Below are the code and all the weights of a small trained network. Each question names an input and a target symbol and asks about switching units off, where a switched-off unit gives its printed mean instead of its output.

import numpy as np


def w(rows, s, z=0):
    codes = np.array(rows[::2]) - 128.0
    scale = np.full(codes.shape[1], s)
    scale[-1] = z or s
    return codes * scale


def f(y):
    return y / 2 * (1 + np.tanh(0.7978845608 * (y + 0.044715 * y**3)))


def softmax(a):
    e = np.exp(a - a.max(-1, keepdims=True))
    return e / e.sum(-1, keepdims=True)


def log_softmax(a):
    a = a - a.max(-1, keepdims=True)
    return a - np.log(np.exp(a).sum(-1, keepdims=True))


def net(x, mask):
    ids = ['αβγδεζθξπστφψω'.index(c) for c in x.split()]
    T = len(ids)
    res = E[ids] + P[:T]
    u = 0
    for l in range(2):
        r = res
        for j in range(2):
            rows = slice(2 * j, 2 * j + 2)
            q, k, v = (r @ M[l][rows].T for M in (Q, K, V))
            z = softmax(np.where(np.tri(T) > 0, q @ k.T / 2**0.5, -1e9)) @ v
            o = O[l][rows]
            res = res + np.where(mask[u + j], z, o[:, -1]) @ o[:, :-1]
        u += 2
        y = f(res @ A[l][:, :-1].T + A[l][:, -1])
        res = res + np.where(mask[u : u + 12], y, B[l][:, -1]) @ B[l][:, :-1]
        u += 12
    return log_softmax(res[-1] @ U[:, :-1].T + U[:, -1])


Q, K, V, O, A, B = {}, {}, {}, {}, {}, {}
E = w([
[201,110,59],'α',
[95,198,94],'β',
[8,42,131],'γ',
[190,105,63],'δ',
[87,200,96],'ε',
[17,30,126],'ζ',
[197,109,62],'θ',
[95,197,95],'ξ',
[20,37,128],'π',
[82,207,88],'σ',
[223,123,55],'τ',
[100,201,114],'φ',
[154,140,218],'ψ',
[34,159,254],'ω',
],0.016)
P = w([
[91,49,136],'0',
[121,72,139],'1',
[141,90,144],'2',
[144,117,142],'3',
[150,135,145],'4',
[154,154,147],'5',
[158,170,150],'6',
[163,187,153],'7',
[162,205,154],'8',
[162,222,159],'9',
[160,237,162],'10',
[162,253,162],'11',
],0.013)
Q[0] = w([
[144,158,145],'0.h1',
[145,117,117],'0.h1',
[53,138,100],'0.h2',
[174,4,171],'0.h2',
],0.023)
K[0] = w([
[182,155,166],'0.h1',
[191,104,111],'0.h1',
[82,136,202],'0.h2',
[73,2,66],'0.h2',
],0.0087)
V[0] = w([
[165,105,71],'0.h1',
[165,62,134],'0.h1',
[188,95,209],'0.h2',
[77,178,2],'0.h2',
],0.0094)
O[0] = w([
[12,158,137,2],'0.h1',
[71,176,81,64],'0.h1',
[145,68,242,152],'0.h2',
[54,245,3,53],'0.h2',
],0.0055,0.005)
A[0] = w([
[172,115,148,122],'0.n1',
[179,109,102,91],'0.n2',
[196,137,121,47],'0.n3',
[121,141,60,51],'0.n4',
[128,86,137,208],'0.n5',
[115,153,132,254],'0.n6',
[251,157,166,169],'0.n7',
[177,94,90,156],'0.n8',
[61,169,189,23],'0.n9',
[188,87,159,71],'0.n10',
[91,160,102,188],'0.n11',
[115,132,187,63],'0.n12',
],0.016,0.0063)
B[0] = w([
[145,159,127,164],'0.n1',
[127,98,55,132],'0.n2',
[138,91,128,140],'0.n3',
[90,131,55,145],'0.n4',
[89,132,156,162],'0.n5',
[153,109,197,173],'0.n6',
[225,152,113,249],'0.n7',
[83,193,66,140],'0.n8',
[196,12,109,166],'0.n9',
[71,159,99,175],'0.n10',
[123,148,145,154],'0.n11',
[109,94,90,184],'0.n12',
],0.011,0.017)
Q[1] = w([
[174,192,160],'1.h1',
[87,255,56],'1.h1',
[142,230,227],'1.h2',
[176,46,172],'1.h2',
],0.0069)
K[1] = w([
[215,89,165],'1.h1',
[125,145,12],'1.h1',
[203,110,132],'1.h2',
[124,79,144],'1.h2',
],0.011)
V[1] = w([
[254,61,84],'1.h1',
[166,184,148],'1.h1',
[96,34,145],'1.h2',
[198,5,87],'1.h2',
],0.0063)
O[1] = w([
[59,77,95,249],'1.h1',
[66,39,203,144],'1.h1',
[254,106,104,145],'1.h2',
[174,134,115,196],'1.h2',
],0.0062,0.015)
A[1] = w([
[65,52,130,255],'1.n1',
[128,181,98,168],'1.n2',
[124,199,6,84],'1.n3',
[114,87,204,190],'1.n4',
[169,79,107,126],'1.n5',
[136,114,142,197],'1.n6',
[76,56,107,92],'1.n7',
[166,131,142,143],'1.n8',
[92,67,59,3],'1.n9',
[138,116,97,254],'1.n10',
[73,45,117,187],'1.n11',
[156,175,143,36],'1.n12',
],0.017,0.0073)
B[1] = w([
[141,109,67,160],'1.n1',
[99,240,123,179],'1.n2',
[107,1,171,226],'1.n3',
[100,89,153,196],'1.n4',
[5,201,103,254],'1.n5',
[153,145,198,177],'1.n6',
[92,145,65,137],'1.n7',
[154,91,153,208],'1.n8',
[133,233,75,143],'1.n9',
[209,123,161,206],'1.n10',
[152,118,40,156],'1.n11',
[32,85,65,142],'1.n12',
],0.0096,0.017)
U = w([
[136,48,87,180],'α',
[156,54,216,165],'β',
[71,221,134,175],'γ',
[120,136,131,45],'δ',
[122,134,136,40],'ε',
[67,137,119,59],'ζ',
[249,205,90,254],'θ',
[124,128,139,33],'ξ',
[85,137,143,61],'π',
[84,142,145,78],'σ',
[31,144,165,62],'τ',
[99,141,133,57],'φ',
[101,140,138,54],'ψ',
[99,134,143,57],'ω',
],0.013,0.0091)

Each question gives the input, a string of symbols that net reads in full, and the target symbol t.
The units are the heads (2 rows each of Q, K, V and O) and the neurons (one row each of A and B). Each row of codes is followed by its name. A weight is (code - 128) times the scale printed after its matrix; where a second scale follows, it is the last column's (O, A, B and U).
mask holds one flag per unit, layer by layer, with each layer's heads first. A switched-off unit (its flag False) gives its mean, the last column of its rows in O or B, instead of its output. The means were averaged over made-up inputs and are rounded, as every weight is.
A unit's drop is (log p(t) with every unit on - log p(t) with that unit switched off) / (log p(t) with every unit on - log p(t) with every unit switched off).
The circuit of an input: a set's keep is (log p(t) with only the set's units on - log p(t) with every unit switched off) / (log p(t) with every unit on - log p(t) with every unit switched off). Starting from the 12 units with the biggest drops (on a tie, the unit counted first), units are removed one at a time, each time the one whose removal leaves the highest keep (on an exact tie, the one counted first), for as long as the keep stays at least 0.8.
units of the circuit, in order: the units of the circuit, biggest drop first
k most important neurons: the k neurons with the biggest drops, biggest first
k most important neurons of layer l: the k neurons of layer l with the biggest drops, biggest first
which heads matter: for each layer, one digit per head in row order, 1 if its drop is at least 0.15 and else 0, layers parted by /
input ψ ω σ ξ, target θ: 3 most important neurons of layer 1 : 1.n3, 1.n5, 1.n4
input σ σ ω ω ω θ ψ σ, target β: which heads matter : 10 / 11
input θ π α θ ω β, target θ: 2 most important neurons of layer 1 : 1.n3, 1.n4
input ψ θ φ β φ θ ω ε ξ φ ζ, target α: 4 most important neurons : 1.n11, 1.n1, 0.n7, 1.n5
input ω ω σ σ σ φ σ γ σ σ τ, target α: units of the circuit, in order : 1.n3, 0.n2
input σ ω σ ω φ ω γ α σ θ, target α: 3 most important neurons : 1.n3, 0.n2, 1.n6
input ω θ β, target θ: 2 most important neurons : 1.n3, 1.n5
input ε θ τ φ ε, target γ: units of the circuit, in order : 0.h2
input β ω ω τ σ ω φ σ β, target γ: units of the circuit, in order : 0.h2, 1.n2
input ω ω φ σ φ σ γ β β α σ γ, target β: units of the circuit, in order : 1.n5, 0.n7
input φ σ σ ψ φ ε σ α φ ω, target α: which heads matter : 00 / 10
input ξ φ σ, target γ: 4 most important neurons : 0.n9, 1.n2, 0.n12, 0.n11
input ω σ δ σ σ ε, target τ: units of the circuit, in order : 0.h2, 1.n3, 1.h2, 1.n2
input π ω ω φ σ, target θ: units of the circuit, in order : 1.n3, 0.n10
input θ ω ξ π ω ω ε θ ζ θ φ ω, target β: 2 most important neurons : 1.n8, 0.n6
input φ ω ψ τ φ, target β: units of the circuit, in order : 1.n5, 0.n7, 0.n12, 1.h2
input ω β σ β ω σ ω ψ σ τ γ, target α: which heads matter : 11 / 00
input ξ ε ω, target α: units of the circuit, in order : 0.n9, 1.n11
input ψ σ ξ π π ω σ ω δ, target α: units of the circuit, in order : 1.n3, 0.n2
input ψ ε φ β, target γ: 3 most important neurons : 0.n9, 1.n3, 0.n7
input α α ω σ σ σ σ φ θ ω ψ, target θ: 3 most important neurons : 0.n9, 1.n3, 1.n4
input ω δ ε σ θ σ σ, target τ: 4 most important neurons : 1.n3, 0.n4, 0.n9, 1.n2
input σ α θ σ θ α, target β: which heads matter : 10 / 10
input ψ δ ξ, target β: 2 most important neurons of layer 0 : 0.n10, 0.n12
input δ τ τ, target β: units of the circuit, in order : 1.n3, 1.n10, 0.n8
